[ -1   9   5 -11  -1   5   0  -4  -1  -3 -15  14 -27 -12  -1   9 -10  10
   1  10  12 -11   0]
FB
[  5  27  18 -10  -4   8   4   3   1  -3  -4   9 -31  20   2  14 -12  -9
   8  11  16 -13   7]
FB
[  1   7  30 -12   1   2   4 -10   6  -2  -2  -1 -16   8   5  12 -19 -17
  11  10  10  -1   0]
HN
[  5  36  20 -11  -5  -8  -3  12   8   6  -3   3 -24  15  -3   9 -14 -17
  16 -11  19 -16   0]
HN
[  9  20  22 -15  -2   2   4  -2   3   1   4  11 -26  18  -2   9 -14 -28
   0   9  18  -3   3]
HN
[  5  22  21 -12  -5   3   5 -60   6 -14 -11  12 -26  11   5  23 -12 -19
  24   7  17 -10   0]
HN
[ -3   5  11 -36  -3   3   7  -3   4 -17  -7  18  -7  13   8  12 -10 -19
   6  17  22  -1   3]
HN
[ -5  19  20 -11   0   3   6   1   1   3  -3  17 -18  15  -1   9 -15 -11
  -2  36  17  -5  -4]
HN
[  4   9  14 -15  -1   9   2  -2   3  -1   5  17  -9   9   7  10  -9  -8
   1   4  14 -14   4]
CR
[ -2  14  21  -7  -2   6  10   2   7  -1 -14   9 -25  15  -5  14 -14 -16
   3   3  12  -9   0]
FB
[  4  16   9  -5  -7   2   0   3  14   7   1   8 -16   8   8   7 -22  -4
  12  -2   9  -1   5]
CR
[  1  23  18 -14   6   4   1  -1   6   7  -5   9 -26  23   6  10 -20  -9
   0  18  24 -13  -3]
CR
[  2  24  17 -11  -1   6   5  -2  -4 -11 -13  12 -34  12  -1  25 -22   7
   5  10  21 -13   3]
HN
[  4  19  17 -13  -3   5   9  -4   0  -5  -7  13 -19  16  10  12 -21 -20
   2  23  24  -5  -4]
HN
[  0   2  21 -12  -3   4  -1  -6   6   2  -4  21 -14   2   7   7 -32  -2
  10  -5  32 -12  -2]
CR
[  0  24  21 -10  -4   6   9 -10   9   4  -8  17 -24  14  -5  17  -9 -14
  -3  14  14  -7  -2]
HN
[  4  27  13 -10 -15   2  -2   4  35  -7  -4   7 -26  26  -3  12 -19 -30
   1   5  13  -2  -2]
ZH
[ -4  27  14  -9  -6   6   1 -11   4 -15  -4  19 -21  17   5  20 -19 -11
  11   7  14  -6  -3]
FB
[ 10  23  21  -9  -3   7   1  -3  -7  -3  -3  14 -37  18   3  19 -22  -1
  10  -2  15 -15   0]
CR
[  1  11  19 -18 -10   9   6 -10   9 -15 -11  10 -13  24   5  14 -10 -21
   6  19  21  -8  -3]
HN
[ -1  11   1 -11  -4   7   2  -2   0  -1  -6  11 -16  16   6  10 -14 -10
   1   8  16 -11   3]
CR
[  2  18  24 -20  -6   6   0   1   6   0  -3  17 -22   8  -2   9 -17  -1
   6  -2  22 -13   3]
CR
[  1  28  26 -14   0   7  -3   8  -3  -7   2  11 -10  26 -12  10 -18 -30
   8  -3   1  -9  -5]
HN
[  6  21  11 -13  -5   9  -2   2   4   7 -13   8 -13  15   5  -2 -26 -12
   0  -7  15 -13  -7]
CR
[  2  31  17 -15  -4   7   2   1   5   3  -5   6 -28  22  13  12 -22  -7
   7  -3  13 -12  -1]
CR
[  2  15  26 -19  -4  10   9  -4   4  -8  -6  10 -16  20   5  11 -26 -18
  10   2  27 -11  11]
CR
[  2  27  17  -8   5   4  12  -6   0   2 -11  14 -32  18  -8  18 -18 -16
   8  -1  14  -1  -2]
FB
[  2  14  27 -17  -5   7   0  -2  10   5   0  14  -4  13  -2   7  -4 -16
   3  10  10  -8  -5]
HN
[  5  14  21 -12  -2   7   5  -4   4  -7 -17   6 -17  18   1  16 -17 -24
  10  13  12  -3   3]
HN
[ -1  17  31 -14   1   7   5  -8  -1  -3 -12  11 -18  21  -2   7 -21  -5
   1  11  14 -14  -6]
HN
[  0  12  28 -12 -16   1   1  -5   5  -3  -6  12 -21  17   3  16 -20 -16
   8   6  11 -12  11]
CR
[  3  29  21 -10  -1   5   4   3   5  -4  -6   8 -38  13   3   8 -13 -16
  -1   1  10 -23  17]
HN
[ -3  21  19 -12  -4   7   2  10  -1   1 -13  26 -26  17   5  14 -15 -11
  -6  37  20  -1  -1]
HN
[ -1  24  10  -4  -4   4   1  -3  -1   2 -18  10 -33  11  -1  16 -12  -7
  -2   7  16  -5   4]
FB
[  2  16  24  -9   0   6   6  -7   2  -7 -13  18 -23  19   5  11 -14 -23
   2  12  19  -5  -8]
HN
[  1  17   7  -9  -7   5   5   0   0   7  -1  13 -11   9  -2  13 -13 -20
  -4   1   7   4  -3]
HN
[  3  22  31 -17   4  10   5   1   0   6  -8  17 -18  12  11   9 -14 -13
   1   9   4 -14  -8]
HN
[ -1  15  20 -17 -14   7   6 -13   1  -2  -9  14 -17  17   4  12 -16 -12
  16  19  24  -9  -1]
HN
[  3   8  17  -9  -1   7  -2   8   0   3  -4  10  -6   5   3   1 -11 -16
   4   7  14   3   3]
HN
[  7  32  30 -13  -4   8   4  -8  -3   3 -11   5 -38  24   6  15 -16 -14
  -2   4  15 -15   6]
ZH
[  2  19  15 -13  -6   3   6 -13   8 -12  16  11 -22  20  10  10 -19  -6
   6   0  19  -6   5]
CR
[ -3  41  22  -9  -5   4   5   8   1 -11  -5   8 -23  25  -4  14 -15 -22
  -8  11  24 -16  -1]
HN
[  2  19  21 -14  -6   5   4   5   0  -1 -11   3 -22  18   6   6 -11 -19
   1  14  28 -11  -1]
HN

[ 0 -3  2  5  3  0  1  2  2  1  2 -4 -2  2  4  0 -3 -2 -3 -2  2  2 -1]
(16)
[-1 -4  1 -1 -1  0  4 -1  1  4 -4  0 -1 -2  0 -1  6 -4  7  0  2  4  1]
(22)
[ 1 -2  3  2 -2 -1 -1  1  0  1 -2  0  3 -2 -4  2  2  0  7  0 -2 -1 -1]
(21)
[ 0  0  5  2  4  2  2  1  1  3 -5 -2 -2  0  2  1  0 -2  4 -3  8 -1 -1]
(16)
[-4  0 -2 -1 -2  0  3  2  1 -3  0 -1 -2  2  0  1  0 -1 -1  6  0  1 -1]
(16)
[-5 -1  0 -4 -5 -1 -2  1 -2 -1 -5  1  2 -3 -8  1  4  0  5  8 -4  0 -1]
(21)
[-1  0  2  0  0  0 -2  1  0 -2  0  1  1  1 -1  1  0  1  2  0 -4 -2  0]
(21)
[ 0 -4  0  6  2  0  2  0  2  1  1 -2 -3  2  4 -2 -4 -2 -8 -2  5  3  0]
(16)
[-5 -5  3  4  5  1  0  4  1  1 -4 -1 -4 -3  1  1 -1  2  1  1  9 -2 -1]
(16)
[-13  -8  -7   0  -3  -2   1   0   3  -1   2   0  -4   1   2  -4   3  -2
   3   4  -6   5  -1]
(16)
[ 2 -3  0 -2  4 -1 -1 -3 -1  2  3  1  1 -3  2 -2  2  2  1 -3 -6  2  1]
(22)
[-6  5 -4  1  4  2 -2  1 -1 -1  0  1 -4  2  1  1  1  4  0  3  4 -5 -3]
(16)
[ 2 -1  4  0  4  1 -2  2 -1  0 -1  2  2 -2  0  2 -1  2  3 -3 -1 -3  0]
(21)
[-10   5   0   1   4   2   0   2  -2   1  -5   0  -3   1   0   3   1   1
   1   4   7  -5  -3]
(16)
[-2  2  3  1  3  3  1  2  0  1 -3 -1 -2  0  4  1  1 -2  1 -1  6 -2 -2]
(16)
[ 1  4 -2  1  1  0 -4 -2 -1  0  5  2  1  1 -1  0  1  4  0 -1 -5 -5 -1]
(21)
[-12  -4   2  -1   4   2   6   5   1  -1  -7  -1  -5  -2   3   1   1   0
   3   5   5  -1  -3]
(16)
[-2  0 -3 -5 -2  0  3  1  0 -2 -3  1  0 -2 -1 -3  3  0  3  3  3  4  1]
(22)
[-2 -2 -4 -2  0 -2  2 -6 -1  3 -2  3 -1 -3 -2 -2  3  0  5  1  1  4  2]
(22)
[-7 -1 -4  3  0  1 -1  3  2 -4  1 -1 -3  3  2  1 -3  1 -4  3  0 -3 -3]
(16)
[-6 -3 -2  3 -1  2  3 -1  2  1 -6 -4 -3  0 -4  0  2 -2  2  6  4  5 -1]
(16)
[ 9  3  9  1 -3  0  2  1  0  0 -2 -3  4  0 -3  4 -1 -5  3 -4  0  0  1]
(21)
[-9  1  3  0 -3 -4  3  3  2  2 -6 -1 -3  2  2  2  4 -5 12  0  5 -1 -2]
(16)
[-3 -2  1  3  0  0 -3  2  1  0  0  1  1 -1 -4  2  0  3  0  2 -4 -2 -2]
(21)

[-3  1 -1  1 -3  0  1  5  0 -3 -2  3  0  0 -2 -3 -2  2  0  0 -3  4  2]
LL
[-2 -2  1 -1  2 -1  2 -2  0  4 -1  0  2  0 -2  2  1 -4  2 -1 -2  3 -3]
LL
[-9  3 11  0  2 -2 -2  5 -1 -2 -1  5  4 -4  2 -6  6  1  0 -5 -6 -5  5]
QJ
[-4  0  1  3 -2  1 -2  7  1 -1 -2  0  3 -1 -2 -2 -3  6  2  2 -1  0  6]
LL
[-2  1 -1  0  0 -1  2 -1 -2 -2 -1  1 -1 -2  4 -1  0 -2  0 -2  0  2  0]
LL
[-4 -2  7 -4 -1 -3  4 -3 -2  6 -2  4  3 -1  4 -2  1 -4  3 -1 -4  0 -2]
QB
[ 4  0 -8  2  1  5  0 -2  3  1 -3 -7 -5  2 -7  2  2  1 -1  1  0  4 -1]
LL
[ 3  2  0  0 -1  0 -3  2  1 -2  3 -1 -2  1 -1 -1 -2  3 -3  1  3 -2  3]
LL
[ 0  0  4 -2  1 -2  0 -2  1 -1 -1  1  0  1 -3 -2  4 -4 -2 -4 -4 -3 -2]
QJ
[ 7  3  2 -3 -5  2 -3  4 -1  3 -2  1 -7  2 -3 -1  0  5  0  3  2  1  4]
LL
[ 3  0  2 -3  2 -3 -2 -4  0 -2  5  1  1  0  1  1  0 -3 -4  3  2 -5 -1]
QC
[ 2  1  7 -2 -1  1 -4  0 -1  3  1  1 -1 -1  1  0  4  2  0  1  2 -5  4]
LL
[-1  1 -1  0  2 -1  1 -1 -1 -3  2  1  0 -1  3  0  0 -2 -3 -2  0 -1 -1]
QC
[ 5  0 13 -7 -3  1 -2 -5 -3 12 -4  1 -3  1  3  2  6  0  4  1  0 -3  1]
QJ

[-9 -9  0 -5  0 -7 -3 -7  1  0  5 -1  0  2 -5  0  0  0  4 -2  2  3 -8]
DT
[ 9 -4  1  0 -3 -4  2  1  2 -6 10  0  2 -1 -5 -2 -5  0  3  3  3  6 -4]
DT
[  2  -8  -1  -7   4   1  -3   3  -3  -9 -14  -4   3   9   1   2   4   4
   2   0   6  -4 -14]
DT
[  0  -4   3 -12   5   2   2   2  -3  -1 -11  -4  -3  13  -5   5   6   6
   6  -2   2  -4 -10]
DT
[ -3  -8   4   1   5  -4  -7   2   7 -12  -6  -4  -4   8   0   3   0   1
   4   1   0   1  -1]
DT
[-1 -6  1 -4  2 -1 -1  2  7 -8  3 -3 -5 10 -2  2  6  2  4 -2  4 -2  5]
DT
[ -2  -5  -1  -5  -5  -1   2   3   8 -17   5  -2   5  13  -4   2   8  -6
  -1   2   6  -7  -8]
DT
[-11  -9  -1  -9   4  -1  -1   1   4  -8   3  -1   4  15  -3   0  -1  -2
   5  -3   2  -1  -8]
DT
[ -1  -7   0   4  -4  -7  -3  -1   1   1  10  -3   3   3  -7  -1  -1   1
   7   0   4   4 -10]
DT
[ 4 -4  0 -8  3  6  1  0  5  7 -1 -1  0 13 -3  1 -8  2  5  2  4  1 -1]
DT
[ -7 -10  -1   0   0  -1   2   1   7 -11   5   4   4   0  -4  -5   0   1
   4   0   1   1  -1]
DT
[ 0 -4  1 -4  3 -1  2  2  8 -7 -1 -3  1  5 -1  4  5  6  3 -1  1  0 -7]
DT
[ 2 -9  6 -3 -1 -4 -3 -2 -1  2  7  1  1  3 -3  2  4  3  1  3  3  0 -8]
DT
[-3 -7  1  0 -5 -3  3 -1 -1 -4  4 -4  4  5 -2  1  4  1 -1  2  2 -2 -5]
DT
[-1 -5 -2 -6  1  2  0  5  1  3  1 -5 -4  6 -3  1  4  2  3 -1  3  2 -7]
DT
[ 2 -3  5 -6  6 -7 -5 -2  0  5  5  0 -2  7  0 -1  3  1  4  1  2  4 -4]
DT
[-2 -8  6 -2  1 -1  1  0  4  1  4  6  6  9 -6 -2  2  0  0  5  4 -3 -4]
DT
[ -6  -2  -4  -4  -6  -6   5   1   5 -25  10  -2   8  12   3   3   5   3
  -1   8  10  -6  -7]
DT
[-4 -9  3 -3  0  1  0  0  1 -2 -1 -4 11  6 -7  7  1  3  2  2 -4 -3 -5]
DT
[ -3  -6   4  -2   1  -4  -5   1   6 -11   2  -5   6   4   1   8   0  -2
   1   4   1  -1  -7]
DT
[-12  -5   1  10  -8  -3   3   3   9 -10  15   2  10  -2  -3   0   1   2
  -2   1   2   2  -2]
DT
[ -2  -5   0   1   2   2   3   1   6 -12   6  -1   6   5  -2   3   6   5
  -2   6   7  -3  -1]
DT
[ 3 -4 -2 -1  1 -2 -4 -3 -1  2  8 -2  0 -2 -7  2 -2  3  2  4 -5  3 -6]
DT
[ -4  -7   2  -1  -8   3   3   1   7 -11   6  -6   8   7  -3   5   7   4
   5   5   6  -4  -8]
DT
[ -7  -5   0 -10   4   1  -4  -2  -5   3   4  -2  11  13  -4   1   9   3
   2   2   8  -2  -8]
DT
[-7 -5 -3  0 -3 -2  0  6  5 -9 10  1  8 13 -3  0  5  0 -2  2  5 -6 -2]
DT
[ -5  -4  -3  -1  -1  -3  -5  -5   7 -11   6   1   7   8  -3  -2  -2  -1
  -5   1   1  -9  -7]
DT
[ -6   1  -4  -4  -8   2  -2   1   6 -26   6  -1   4  17  -1   3   9   1
  -4  -1   8 -13  -9]
DT
[ -2   1   1   3   0   2   6   1 -10  -2 -14  -4   3   1  -2  -1   5  -4
  -3   4  -1  -6   1]
GT
[ -2 -10   7   8   2  -5  -1  -8   1  16  14  -1   6  -2  -1  -4  -1   2
   1   0  -3   8   0]
DT
[  2  -6  -9  -2   1   0  -1   5   2 -18   3  -4   0  10 -14  -3   6  -1
   5  -1   2   4  -8]
DT
[  1  -5   3 -18   1  -9   6  -1   2 -25   0  -6   5  14   1   1   9  -1
  -3   4   5  -5 -11]
DT
[ 0 -5  1 -4  2  2  2 -1 -2  3 -5 -6 -1  5 -2  0  3  6  6  0 -2  1  3]
DT
[ -7  -5   5   2  -4  -5  -6   2   1 -12   8  -5   7   7  -4  -3   2   1
  -3   4  -1  -3  -5]
DT
[ -2  -3  -5  -4   5   2   0   1   1 -11  -3  -3   8   9   2   4   9   5
  -1   3   2 -11   2]
DT

[  4  -4  -3  12   1  -1 -16   3   9   3  -5  -2  -1  10   4   5  -3   4
  -2   6   7  -2  -8]
BL
[  8  -2   0   7  -1   8 -24   1  12   0  -2   1   3  -7   8   0   0   2
   1  -3   2   3  -9]
BL
[  3  -6  -3  11   9   3   5   1  15   2  -2   4   2  18   1   5  10  -3
 -13   7  16   3   0]
NB
[ 7 -7 -6  0  5 -1 12  0 21  2 -2  0  1  4  1  5 -3 -6 -2  6  8 -2 -4]
BL
[  9   4   4   9  -4  -2 -22   4  -4   2   0   1  10 -25  -1  -1   6  -1
  -1  -1 -23   3  10]
NB
[ -4   2   3   6   4   4   2  -4 -12   1   0  -1   3   2  -2   0   9  -6
  -3  -5  -1   4   9]
NB
[  7   2  -7   2  -3   1   4   4  -2   5  -2  -7  -3   0   7  -4 -11   0
  -4   8  -3   0   0]
NB
[  0   2   2   4   1  -1 -36   3  -2  -2  -3   1   4  -3   4   5  -1  -3
   4   2  -9  -3  -8]
BL
[-10   1   4   3  -4   4 -24  -1   1   3  -2   1   0  -5  -3   1  -1   2
   7   5 -19   0  -9]
BL
[ -1   1   1   3   6  -3 -12  -6   4   0  -2  16   4   3  -4   4   6   0
   1  -1 -12  -3  -5]
BL
[ -4   5   5   4   8   1 -22  -5  -2  -7   2  14   5   0   4   5   6   0
  -1  -7  -7   0   2]
BL
[  4  -4   2   3  -1   3 -20   0   1  -4  -3  -1  -2 -10   4   6  -5   1
   2   9 -11   0  -5]
BL
[ -1   0  -1  -2   8   3 -37  -1   5   1  -3   6   3  10  -2   2   3  -6
  -3  -2  -3   0  -7]
BL
